Below are the code and all the weights of a small trained network. Each question names an input and a target symbol and asks about switching units off, where a switched-off unit gives its printed mean instead of its output.

import numpy as np


def w(rows, s, z=0):
    codes = np.array(rows[::2]) - 128.0
    scale = np.full(codes.shape[1], s)
    scale[-1] = z or s
    return codes * scale


def norm(h):
    return h / np.sqrt((h * h).mean(-1, keepdims=True) + 1e-5)


def f(y):
    return np.maximum(y, 0)


def softmax(a):
    e = np.exp(a - a.max(-1, keepdims=True))
    return e / e.sum(-1, keepdims=True)


def log_softmax(a):
    a = a - a.max(-1, keepdims=True)
    return a - np.log(np.exp(a).sum(-1, keepdims=True))


def net(x, mask):
    ids = ['ΓΘΛΞΨηστφ'.index(c) for c in x.split()]
    T = len(ids)
    res = E[ids] + P[:T]
    r = norm(res)
    for j in range(2):
        rows = slice(3 * j, 3 * j + 3)
        q, k, v = (r @ M[0][rows].T for M in (Q, K, V))
        z = softmax(np.where(np.tri(T) > 0, q @ k.T / 3**0.5, -1e9)) @ v
        o = O[0][rows]
        res = res + np.where(mask[j], z, o[:, -1]) @ o[:, :-1]
    y = f(norm(res) @ A[0][:, :-1].T + A[0][:, -1])
    res = res + np.where(mask[2:26], y, B[0][:, -1]) @ B[0][:, :-1]
    return log_softmax(norm(res)[-1] @ U[:, :-1].T + U[:, -1])


Q, K, V, O, A, B = {}, {}, {}, {}, {}, {}
E = w([
[105,76,94,126,145,175,103,102,107,106,138],'Γ',
[138,148,74,155,123,185,84,126,142,146,80],'Θ',
[106,53,69,100,99,148,85,70,119,103,152],'Λ',
[105,85,94,137,151,128,93,109,85,108,80],'Ξ',
[106,140,140,94,103,153,89,140,58,106,148],'Ψ',
[148,150,133,134,69,94,68,111,102,110,116],'η',
[121,130,104,172,136,132,83,149,111,141,191],'σ',
[4,42,192,149,58,174,201,139,186,153,140],'τ',
[154,127,91,121,121,104,131,151,84,161,150],'φ',
],0.025)
P = w([
[135,162,126,95,165,145,138,6,140,173,183],'0',
[153,156,154,167,165,154,158,32,85,176,112],'1',
[147,144,147,168,164,141,138,74,86,168,88],'2',
[106,174,107,146,165,101,124,98,99,169,100],'3',
[105,154,104,130,143,117,107,117,108,156,116],'4',
[100,98,101,113,98,118,83,106,119,158,119],'5',
[131,118,137,152,114,137,108,143,105,135,95],'6',
[156,97,139,149,97,158,124,157,109,95,105],'7',
[102,155,119,118,136,84,82,180,133,148,97],'8',
[83,115,91,91,89,103,74,177,153,127,119],'9',
[125,79,139,111,117,118,81,176,157,118,100],'10',
[163,78,153,136,107,146,99,211,145,72,86],'11',
[150,101,146,146,124,120,109,210,151,55,78],'12',
[111,122,89,106,124,85,84,225,160,69,98],'13',
],0.015)
Q[0] = w([
[135,108,132,107,108,146,176,158,166,53,90],'H1',
[131,46,109,177,58,174,75,215,84,110,112],'H1',
[58,196,88,101,160,97,114,115,157,77,128],'H1',
[101,104,144,163,157,104,162,93,164,194,101],'H2',
[253,140,125,143,180,99,159,113,109,112,139],'H2',
[143,124,61,145,116,165,70,142,143,49,95],'H2',
],0.013)
K[0] = w([
[112,99,154,100,118,168,88,111,163,128,105],'H1',
[138,108,118,111,119,97,90,247,160,111,118],'H1',
[162,151,156,193,133,154,148,121,90,86,108],'H1',
[136,151,116,105,149,168,106,133,62,141,123],'H2',
[127,116,112,120,129,128,115,26,100,155,137],'H2',
[79,89,175,111,102,100,149,172,144,121,112],'H2',
],0.015)
V[0] = w([
[128,144,219,148,130,58,73,89,111,82,216],'H1',
[234,149,115,126,73,34,131,116,176,135,111],'H1',
[110,205,181,56,87,154,116,54,127,96,57],'H1',
[115,131,170,24,147,129,179,152,81,136,114],'H2',
[206,79,83,129,153,2,131,154,48,135,149],'H2',
[158,221,124,122,103,166,132,141,76,144,165],'H2',
],0.0097)
O[0] = w([
[194,84,221,122,129,83,21,255,152,178,220,254],'H1',
[216,60,135,96,42,179,174,119,84,230,80,45],'H1',
[156,142,101,14,75,114,82,184,178,56,27,229],'H1',
[119,227,189,155,92,89,199,180,46,85,132,98],'H2',
[105,92,214,135,168,105,117,97,76,226,44,105],'H2',
[194,72,199,195,75,199,113,105,78,127,123,209],'H2',
],0.0087,0.0048)
A[0] = w([
[63,143,146,165,122,135,136,141,98,57,123,34],'N1',
[145,119,167,117,138,164,234,35,77,245,125,11],'N2',
[148,119,113,156,93,140,80,74,130,152,70,130],'N3',
[152,106,180,94,92,74,123,96,147,137,22,40],'N4',
[117,160,167,135,77,165,189,157,101,73,195,141],'N5',
[151,130,160,71,72,151,216,121,243,127,113,108],'N6',
[101,139,60,101,180,99,184,90,191,147,115,76],'N7',
[111,165,146,164,120,187,122,160,145,129,51,52],'N8',
[167,134,91,151,114,132,190,82,238,114,156,92],'N9',
[76,139,181,173,168,84,162,92,151,104,169,152],'N10',
[126,103,203,196,190,146,124,109,158,229,172,58],'N11',
[184,77,161,102,137,160,94,141,77,172,79,116],'N12',
[186,95,78,121,105,101,225,111,40,169,183,212],'N13',
[104,165,137,120,138,98,140,135,101,74,122,64],'N14',
[171,163,103,139,78,95,104,173,120,152,117,132],'N15',
[151,181,84,104,133,124,99,135,130,77,160,60],'N16',
[93,162,140,154,119,130,124,127,84,78,129,32],'N17',
[131,98,126,142,111,103,218,148,66,219,103,74],'N18',
[91,157,90,99,133,68,165,93,117,70,153,118],'N19',
[167,143,112,85,133,111,106,123,117,94,144,134],'N20',
[94,138,128,46,114,94,143,102,110,105,223,55],'N21',
[168,106,159,105,146,122,243,52,50,228,135,27],'N22',
[151,113,150,160,146,133,148,127,79,215,133,45],'N23',
[174,104,137,227,152,70,125,165,156,147,217,2],'N24',
],0.013,0.0048)
B[0] = w([
[90,126,141,137,99,113,119,110,106,58,196,180],'N1',
[107,123,155,131,112,95,255,128,99,139,20,172],'N2',
[121,129,167,90,139,111,118,189,126,109,164,203],'N3',
[154,155,101,89,103,188,122,170,119,115,138,195],'N4',
[84,129,132,115,166,102,88,148,127,104,101,180],'N5',
[64,172,78,182,112,97,126,152,155,102,155,138],'N6',
[123,144,156,145,135,127,113,64,168,178,81,145],'N7',
[136,81,165,113,128,89,117,133,123,134,158,152],'N8',
[166,114,73,127,97,167,217,86,90,207,127,142],'N9',
[227,168,155,97,129,168,144,174,138,173,86,151],'N10',
[141,116,82,171,158,59,105,133,121,162,204,186],'N11',
[194,166,104,118,112,162,167,139,156,188,103,249],'N12',
[144,87,225,147,120,102,140,156,122,111,86,170],'N13',
[107,110,129,148,119,142,129,162,110,113,150,170],'N14',
[128,123,92,125,148,159,161,78,125,136,90,204],'N15',
[90,106,137,155,120,83,160,127,80,99,152,203],'N16',
[116,104,123,126,99,115,127,134,133,94,168,168],'N17',
[115,94,160,163,119,106,169,111,102,77,94,161],'N18',
[183,150,153,113,126,120,115,158,140,163,86,170],'N19',
[129,107,131,140,119,161,140,143,96,122,132,200],'N20',
[103,100,168,117,137,107,126,155,117,96,139,167],'N21',
[126,79,191,142,89,134,233,125,60,143,66,170],'N22',
[98,98,147,170,171,73,154,98,113,127,119,172],'N23',
[123,127,83,143,136,129,66,82,135,208,120,160],'N24',
],0.014,0.012)
U = w([
[148,159,174,92,213,164,202,71,103,109,204,6],'Γ',
[56,164,29,211,74,219,175,55,86,120,116,166],'Θ',
[94,60,157,49,128,153,136,1,89,146,154,51],'Λ',
[63,155,157,129,170,125,56,49,129,124,7,85],'Ξ',
[75,82,171,142,94,100,93,173,86,28,176,214],'Ψ',
[178,120,121,77,113,217,132,194,101,162,101,240],'η',
[137,76,101,210,156,86,79,127,75,215,191,44],'σ',
[67,200,158,141,120,95,204,178,199,157,176,81],'τ',
[124,58,190,167,116,92,241,120,37,155,67,27],'φ',
],0.0066,0.0014)

Each question gives the input, a string of symbols that net reads in full, and the target symbol t.
The units are the heads (3 rows each of Q, K, V and O) and the neurons (one row each of A and B). Each row of codes is followed by its name. A weight is (code - 128) times the scale printed after its matrix; where a second scale follows, it is the last column's (O, A, B and U).
mask holds one flag per unit, heads first, then neurons. A switched-off unit (its flag False) gives its mean, the last column of its rows in O or B, instead of its output. The means were averaged over made-up inputs and are rounded, as every weight is.
A unit's drop is (log p(t) with every unit on - log p(t) with that unit switched off) / (log p(t) with every unit on - log p(t) with every unit switched off).
The circuit of an input: a set's keep is (log p(t) with only the set's units on - log p(t) with every unit switched off) / (log p(t) with every unit on - log p(t) with every unit switched off). Starting from the 12 units with the biggest drops (on a tie, the unit counted first), units are removed one at a time, each time the one whose removal leaves the highest keep (on an exact tie, the one counted first), for as long as the keep stays at least 0.8.
circuit, biggest first: the units of the circuit, biggest drop first
k most important neurons: the k neurons with the biggest drops, biggest first
heads that matter: for each layer, one digit per head in row order, 1 if its drop is at least 0.15 and else 0, layers parted by /
input Ξ Ψ Ψ Ψ Ψ Ψ Θ η Ψ φ σ, target φ: heads that matter -> 10
input η τ η Ξ Ψ η Ψ η Θ, target Θ: heads that matter -> 01
input Θ Γ Γ, target Θ: circuit, biggest first -> [H1]
input Θ Γ Ψ Ψ Ψ Ψ φ Λ Θ, target φ: heads that matter -> 10
input Γ Ξ Ξ Ξ Λ, target Ξ: circuit, biggest first -> [H2, H1, N7]
input σ Ψ Ξ Θ Λ, target Ξ: 2 most important neurons -> [N7, N19]
input Ψ η τ Θ Θ η Ξ, target Θ: circuit, biggest first -> [H2, N3]
input Γ Ψ Ψ, target Ψ: heads that matter -> 00
input η Γ Ψ Θ Ψ η φ η Ψ Ψ Ψ Γ φ η, target φ: heads that matter -> 10
input η φ Ψ Θ Ψ η Λ, target η: heads that matter -> 00
input Λ Ψ η τ Ψ Ξ Ψ Ψ Ψ Γ Ψ σ Ξ, target σ: circuit, biggest first -> [H1, N24]
input η Θ τ, target Θ: circuit, biggest first -> [H2, N9, N6]
input Ξ Θ Θ, target Ξ: 2 most important neurons -> [N7, N12]
input Γ Ψ Ψ φ Ψ Ξ Ξ, target Ψ: 2 most important neurons -> [N1, N12]
input η Ξ σ τ, target σ: circuit, biggest first -> [H2, N11]
input η Λ Ξ Ψ Ψ Ψ Ψ Ψ Γ τ, target Ψ: 3 most important neurons -> [N1, N12, N5]
input Ξ Ψ η τ, target Ψ: circuit, biggest first -> [H2, H1, N1, N5]
input Ξ Ψ Ξ η Ψ Θ Ψ Ψ Ξ η Ψ Ψ, target η: heads that matter -> 01
input η Θ φ Ψ Θ σ Ψ Γ, target σ: heads that matter -> 10
input η η Λ, target η: heads that matter -> 00
input Ψ Ψ σ Ψ Ψ σ Ψ σ Ψ τ Ψ σ, target σ: circuit, biggest first -> [N24]
input Ψ Ψ Γ Ψ Ξ τ σ Ψ Λ σ Ψ Ψ σ Λ, target σ: 2 most important neurons -> [N24, N9]
input φ Ψ σ η, target σ: most important neuron -> [N11]
